Below is a small trained network, with its code and all its weights. Each question gives an input and a target symbol and asks what happens when units are switched off, that is, made to give their printed mean instead of their output.

import numpy as np


def w(rows, s, z=0):
    codes = np.array(rows[::2]) - 128.0
    scale = np.full(codes.shape[1], s)
    scale[-1] = z or s
    return codes * scale


def f(y):
    return np.maximum(y, 0)


def softmax(a):
    e = np.exp(a - a.max(-1, keepdims=True))
    return e / e.sum(-1, keepdims=True)


def log_softmax(a):
    a = a - a.max(-1, keepdims=True)
    return a - np.log(np.exp(a).sum(-1, keepdims=True))


def net(x, mask):
    ids = ['βδζθλπστφ'.index(c) for c in x.split()]
    T = len(ids)
    res = E[ids] + P[:T]
    u = 0
    for l in range(2):
        r = res
        for j in range(2):
            rows = slice(2 * j, 2 * j + 2)
            q, k, v = (r @ M[l][rows].T for M in (Q, K, V))
            z = softmax(np.where(np.tri(T) > 0, q @ k.T / 2**0.5, -1e9)) @ v
            o = O[l][rows]
            res = res + np.where(mask[u + j], z, o[:, -1]) @ o[:, :-1]
        u += 2
        y = f(res @ A[l][:, :-1].T + A[l][:, -1])
        res = res + np.where(mask[u : u + 24], y, B[l][:, -1]) @ B[l][:, :-1]
        u += 24
    return log_softmax(res[-1] @ U[:, :-1].T + U[:, -1])


Q, K, V, O, A, B = {}, {}, {}, {}, {}, {}
E = w([
[149,181,184,149,76],'β',
[4,144,179,167,64],'δ',
[110,204,185,115,138],'ζ',
[97,107,138,93,166],'θ',
[78,215,105,65,203],'λ',
[246,188,119,149,122],'π',
[232,187,138,53,112],'σ',
[83,61,205,167,159],'τ',
[71,131,166,85,128],'φ',
],0.011)
P = w([
[35,99,68,112,2],'0',
[156,139,209,133,161],'1',
[146,150,179,153,163],'2',
[134,152,163,156,157],'3',
[127,159,144,169,165],'4',
[130,159,124,172,160],'5',
[125,168,120,185,159],'6',
[115,179,107,195,148],'7',
[112,182,94,199,157],'8',
],0.0047)
Q[0] = w([
[119,94,89,214,119],'L0H1',
[166,47,58,164,165],'L0H1',
[251,43,110,208,126],'L0H2',
[99,74,145,246,157],'L0H2',
],0.015)
K[0] = w([
[85,46,132,175,141],'L0H1',
[137,5,123,85,155],'L0H1',
[222,160,177,186,209],'L0H2',
[80,96,177,206,194],'L0H2',
],0.016)
V[0] = w([
[130,227,33,46,56],'L0H1',
[109,48,113,175,74],'L0H1',
[46,234,116,114,254],'L0H2',
[145,246,170,252,190],'L0H2',
],0.0065)
O[0] = w([
[163,36,205,34,65,154],'L0H1',
[123,184,69,161,71,4],'L0H1',
[116,29,254,97,188,191],'L0H2',
[208,102,246,107,94,141],'L0H2',
],0.0054,0.0026)
A[0] = w([
[112,125,107,83,67,40],'L0N1',
[105,46,125,105,72,72],'L0N2',
[146,112,93,119,1,6],'L0N3',
[218,102,121,116,128,121],'L0N4',
[53,186,153,94,124,52],'L0N5',
[118,163,156,136,88,179],'L0N6',
[154,138,84,189,139,114],'L0N7',
[161,153,73,173,180,79],'L0N8',
[127,117,77,184,152,107],'L0N9',
[107,64,83,66,112,67],'L0N10',
[86,170,95,185,133,40],'L0N11',
[141,72,191,87,104,125],'L0N12',
[98,217,153,135,82,166],'L0N13',
[150,77,41,169,120,188],'L0N14',
[180,91,164,45,112,89],'L0N15',
[136,123,89,114,36,55],'L0N16',
[152,132,115,78,131,174],'L0N17',
[169,183,164,81,175,24],'L0N18',
[118,113,97,80,131,120],'L0N19',
[152,164,79,1,134,87],'L0N20',
[145,129,160,89,146,86],'L0N21',
[112,154,85,127,164,129],'L0N22',
[177,55,188,214,71,90],'L0N23',
[168,82,5,80,87,228],'L0N24',
],0.0074,0.0018)
B[0] = w([
[107,80,148,66,122,141],'L0N1',
[147,137,120,97,183,146],'L0N2',
[155,73,188,24,128,142],'L0N3',
[150,118,62,190,84,157],'L0N4',
[161,91,53,137,165,242],'L0N5',
[117,87,139,153,137,216],'L0N6',
[79,122,155,101,104,134],'L0N7',
[177,141,143,90,129,133],'L0N8',
[77,109,149,110,118,134],'L0N9',
[67,154,86,97,102,138],'L0N10',
[51,94,121,123,83,149],'L0N11',
[193,104,139,144,147,214],'L0N12',
[110,57,153,124,151,252],'L0N13',
[119,121,157,167,69,132],'L0N14',
[69,91,89,198,141,190],'L0N15',
[151,100,166,32,118,141],'L0N16',
[127,123,114,159,105,158],'L0N17',
[102,90,54,97,117,219],'L0N18',
[119,169,119,112,104,140],'L0N19',
[162,153,30,160,73,160],'L0N20',
[95,107,104,152,128,186],'L0N21',
[170,129,154,111,104,148],'L0N22',
[189,232,133,144,88,179],'L0N23',
[106,254,168,133,92,145],'L0N24',
],0.014,0.0031)
Q[1] = w([
[83,188,99,182,55],'L1H1',
[7,84,86,155,177],'L1H1',
[159,187,36,158,67],'L1H2',
[95,156,141,208,34],'L1H2',
],0.019)
K[1] = w([
[111,101,97,160,221],'L1H1',
[67,83,103,59,149],'L1H1',
[179,179,98,147,177],'L1H2',
[133,143,145,250,169],'L1H2',
],0.023)
V[1] = w([
[79,152,145,147,123],'L1H1',
[181,212,186,155,40],'L1H1',
[60,244,85,202,118],'L1H2',
[116,204,94,2,105],'L1H2',
],0.0097)
O[1] = w([
[143,169,154,148,71,114],'L1H1',
[90,66,159,251,64,56],'L1H1',
[2,214,146,120,123,1],'L1H2',
[98,167,38,215,234,175],'L1H2',
],0.0066,0.0069)
A[1] = w([
[113,173,114,102,192,165],'L1N1',
[120,48,251,78,117,238],'L1N2',
[127,51,66,219,112,63],'L1N3',
[91,136,97,224,109,2],'L1N4',
[35,122,37,115,50,98],'L1N5',
[169,87,78,43,39,205],'L1N6',
[82,171,160,161,63,58],'L1N7',
[119,84,108,115,131,183],'L1N8',
[142,234,95,176,79,129],'L1N9',
[244,189,112,62,118,47],'L1N10',
[79,221,183,76,125,15],'L1N11',
[64,93,158,99,162,172],'L1N12',
[91,59,180,151,83,125],'L1N13',
[154,123,254,123,142,118],'L1N14',
[81,123,137,143,90,55],'L1N15',
[116,69,135,159,141,48],'L1N16',
[89,103,121,37,91,231],'L1N17',
[141,131,214,53,188,38],'L1N18',
[106,229,166,91,205,163],'L1N19',
[169,124,113,120,184,155],'L1N20',
[16,121,132,121,156,18],'L1N21',
[105,82,124,131,161,170],'L1N22',
[159,122,38,165,135,116],'L1N23',
[126,78,162,129,150,216],'L1N24',
],0.0066,0.0018)
B[1] = w([
[90,77,49,103,118,194],'L1N1',
[45,222,186,153,179,255],'L1N2',
[163,206,213,91,87,214],'L1N3',
[120,87,97,208,85,189],'L1N4',
[135,112,171,139,212,170],'L1N5',
[91,161,87,245,150,227],'L1N6',
[126,115,138,73,198,155],'L1N7',
[126,161,138,118,118,177],'L1N8',
[114,67,174,108,98,158],'L1N9',
[154,48,127,230,153,204],'L1N10',
[173,182,104,180,45,152],'L1N11',
[118,135,144,137,77,168],'L1N12',
[177,25,75,111,133,184],'L1N13',
[83,174,89,127,199,198],'L1N14',
[133,122,132,97,163,144],'L1N15',
[146,146,151,84,98,167],'L1N16',
[151,212,170,91,109,186],'L1N17',
[109,60,159,134,52,201],'L1N18',
[62,89,108,66,59,188],'L1N19',
[133,126,149,49,167,213],'L1N20',
[175,83,137,193,158,175],'L1N21',
[113,137,132,90,112,186],'L1N22',
[191,192,86,143,111,216],'L1N23',
[129,127,186,81,111,195],'L1N24',
],0.012,0.0085)
U = w([
[102,140,232,159,235,253],'β',
[80,225,136,96,9,126],'δ',
[54,59,92,212,92,69],'ζ',
[209,185,153,89,113,43],'θ',
[137,203,56,84,162,169],'λ',
[171,70,152,148,18,221],'π',
[167,252,92,233,138,31],'σ',
[182,66,134,151,158,40],'τ',
[120,44,156,72,78,86],'φ',
],0.004,0.0024)

Each question gives the input, a string of symbols that net reads in full, and the target symbol t.
The units are the heads (2 rows each of Q, K, V and O) and the neurons (one row each of A and B). Each row of codes is followed by its name. A weight is (code - 128) times the scale printed after its matrix; where a second scale follows, it is the last column's (O, A, B and U).
mask holds one flag per unit, layer by layer, with each layer's heads first. A switched-off unit (its flag False) gives its mean, the last column of its rows in O or B, instead of its output. The means were averaged over made-up inputs and are rounded, as every weight is.
A unit's drop is (log p(t) with every unit on - log p(t) with that unit switched off) / (log p(t) with every unit on - log p(t) with every unit switched off).
The circuit of an input: a set's keep is (log p(t) with only the set's units on - log p(t) with every unit switched off) / (log p(t) with every unit on - log p(t) with every unit switched off). Starting from the 12 units with the biggest drops (on a tie, the unit counted first), units are removed one at a time, each time the one whose removal leaves the highest keep (on an exact tie, the one counted first), for as long as the keep stays at least 0.8.
units of the circuit, in order: the units of the circuit, biggest drop first
unit that matters most: the unit with the biggest drop
top k neurons: the k neurons with the biggest drops, biggest first
top k neurons in layer l: the k neurons of layer l with the biggest drops, biggest first
drop when u is switched off: that unit's drop, to one decimal
input ζ φ τ φ δ φ ζ θ δ, target δ: units of the circuit, in order => [L1H2, L1N10]
input δ δ θ, target τ: unit that matters most => L1H2
input ζ φ φ σ τ ζ θ δ δ, target δ: units of the circuit, in order => [L1H2, L1N17]
input σ ζ ζ δ φ τ φ τ θ, target σ: top 3 neurons in layer 0 => [L0N24, L0N3, L0N16]
input λ τ σ ζ φ, target φ: top 2 neurons in layer 0 => [L0N15, L0N10]
input π ζ φ ζ ζ τ λ, target λ: top 3 neurons => [L0N20, L0N24, L0N12]
input φ ζ ζ φ β, target β: top 2 neurons => [L1N2, L0N5]
input θ σ φ τ φ, target ζ: top 2 neurons => [L0N24, L0N10]
input σ τ ζ θ ζ φ, target σ: top 4 neurons => [L0N24, L0N3, L0N16, L1N23]
input δ λ ζ ζ, target τ: top 2 neurons in layer 0 => [L0N3, L0N16]
input σ θ σ ζ, target σ: top 4 neurons in layer 0 => [L0N24, L0N3, L0N16, L0N20]
input σ δ τ φ, target σ: top 3 neurons in layer 1 => [L1N23, L1N3, L1N4]
input ζ ζ τ σ, target σ: top 2 neurons => [L1N6, L0N15]
input φ τ θ σ, target σ: unit that matters most => L1N6
input σ δ ζ ζ ζ, target σ: top 4 neurons => [L0N24, L0N3, L0N16, L1N23]
input ζ ζ τ δ, target β: top 2 neurons => [L1N2, L0N13]
input β ζ ζ θ θ, target θ: top 2 neurons in layer 0 => [L0N3, L0N16]
input π ζ τ θ, target π: top 2 neurons => [L0N24, L0N3]
input τ σ τ θ, target δ: drop when L0N11 is switched off => 0.1
input π π φ τ ζ φ, target π: drop when L0N16 is switched off => 0.1
input θ τ τ θ, target ζ: top 2 neurons in layer 0 => [L0N24, L0N10]
input β σ θ π, target π: drop when L0N13 is switched off => 0.1
input β π λ, target λ: drop when L0N20 is switched off => 1.1
input ζ ζ λ λ φ σ ζ ζ, target β: unit that matters most => L1H2
